Here is a tiny trained network, its code and every weight. The questions are about switching its units off for an input and a class, where a switched-off unit gives its printed mean instead of its output.

import numpy as np


def w(rows, s, z=0):
    codes = np.array(rows[::2]) - 128.0
    scale = np.full(codes.shape[1], s)
    scale[-1] = z or s
    return codes * scale


def f(y):
    return y / 2 * (1 + np.tanh(0.7978845608 * (y + 0.044715 * y**3)))


def log_softmax(a):
    a = a - a.max(-1, keepdims=True)
    return a - np.log(np.exp(a).sum(-1, keepdims=True))


def net(x, mask):
    res = np.array(x, float).reshape(1, 7) / 4 @ E
    y = f(res @ A[0][:, :-1].T + A[0][:, -1])
    res = res + np.where(mask, y, B[0][:, -1]) @ B[0][:, :-1]
    return log_softmax(res[-1] @ U[:, :-1].T + U[:, -1])


A, B = {}, {}
E = w([
[92,110,84,139,179,131,167,150,5],'x0',
[176,118,200,90,114,64,122,130,79],'x1',
[111,142,128,162,84,161,61,100,136],'x2',
[83,156,178,115,151,122,236,59,147],'x3',
[112,105,114,149,86,132,131,76,175],'x4',
[226,135,74,155,138,179,136,120,129],'x5',
[184,176,112,111,167,156,166,144,113],'x6',
],0.012)
A[0] = w([
[242,219,125,113,144,165,111,121,74,221],'neuron 0',
[171,132,125,152,153,135,133,252,84,121],'neuron 1',
[70,120,94,170,67,164,113,141,106,39],'neuron 2',
[194,109,140,117,107,149,38,130,254,255],'neuron 3',
[59,133,65,163,127,114,116,112,182,222],'neuron 4',
[87,118,56,116,125,231,139,106,130,208],'neuron 5',
[163,80,214,158,32,101,143,127,163,124],'neuron 6',
],0.0088,0.0049)
B[0] = w([
[124,219,2,43,177,155,200,164,192,200],'neuron 0',
[125,97,86,59,203,61,79,103,98,180],'neuron 1',
[160,121,17,142,107,136,52,152,114,158],'neuron 2',
[41,178,107,39,114,113,181,90,65,248],'neuron 3',
[120,192,96,128,115,189,171,96,78,198],'neuron 4',
[95,158,125,119,130,223,101,72,165,198],'neuron 5',
[42,143,126,135,146,55,157,79,46,193],'neuron 6',
],0.0091,0.014)
U = w([
[154,250,80,119,134,238,217,114,193,252],'0',
[254,115,230,199,66,186,90,162,197,3],'1',
[200,137,38,70,151,152,199,198,115,52],'2',
[209,69,194,123,20,178,133,178,205,3],'3',
[85,128,94,188,44,175,76,108,129,31],'4',
[117,156,198,135,127,36,192,80,134,250],'5',
],0.0084,0.005)

Each question gives the input, the list of numbers given to net, and the class t.
The units are the neurons (one row each of A and B). Each row of codes is followed by its name. A weight is (code - 128) times the scale printed after its matrix; where a second scale follows, it is the last column's (A, B and U).
mask holds one flag per neuron, in row order. A switched-off neuron (its flag False) gives its mean, the last column of its row in B, instead of its output. The means were averaged over made-up inputs and are rounded, as every weight is.
A unit's drop is (log p(t) with every unit on - log p(t) with that unit switched off) / (log p(t) with every unit on - log p(t) with every unit switched off).
The circuit of an input: a set's keep is (log p(t) with only the set's units on - log p(t) with every unit switched off) / (log p(t) with every unit on - log p(t) with every unit switched off). Starting from all 7 units, units are removed one at a time, each time the one whose removal leaves the highest keep (on an exact tie, the one counted first), for as long as the keep stays at least 0.8.
circuit, biggest first: the units of the circuit, biggest drop first
unit that matters most: the unit with the biggest drop
top k neurons: the k neurons with the biggest drops, biggest first
drop when u is switched off: that unit's drop, to one decimal
input [-5,-1,8,1,3,-7,4], class 5: circuit, biggest first => [neuron 0; neuron 6]
input [-2,4,7,1,5,5,-5], class 5: unit that matters most => neuron 6
input [2,2,-3,0,3,0,8], class 2: top 3 neurons => [neuron 5; neuron 4; neuron 1]
input [-5,-1,-6,1,-6,-2,7], class 2: circuit, biggest first => [neuron 5; neuron 1]
input [8,-8,5,-8,5,-6,5], class 4: top 3 neurons => [neuron 0; neuron 2; neuron 3]
input [3,1,-6,8,-8,-3,4], class 2: circuit, biggest first => [neuron 6; neuron 5; neuron 1]
input [-2,3,6,-6,-1,6,-4], class 2: top 2 neurons => [neuron 5; neuron 4]
input [-2,2,1,-5,3,8,-8], class 5: top 3 neurons => [neuron 6; neuron 3; neuron 5]
input [-2,0,3,7,5,-6,8], class 5: top 3 neurons => [neuron 0; neuron 5; neuron 2]
input [7,0,-8,6,-4,-2,-1], class 5: drop when neuron 2 is switched off => 0.1
input [-8,8,3,-5,6,-2,-7], class 5: drop when neuron 4 is switched off => 0.0
input [-8,2,-3,3,-2,4,-2], class 5: drop when neuron 6 is switched off => 0.3
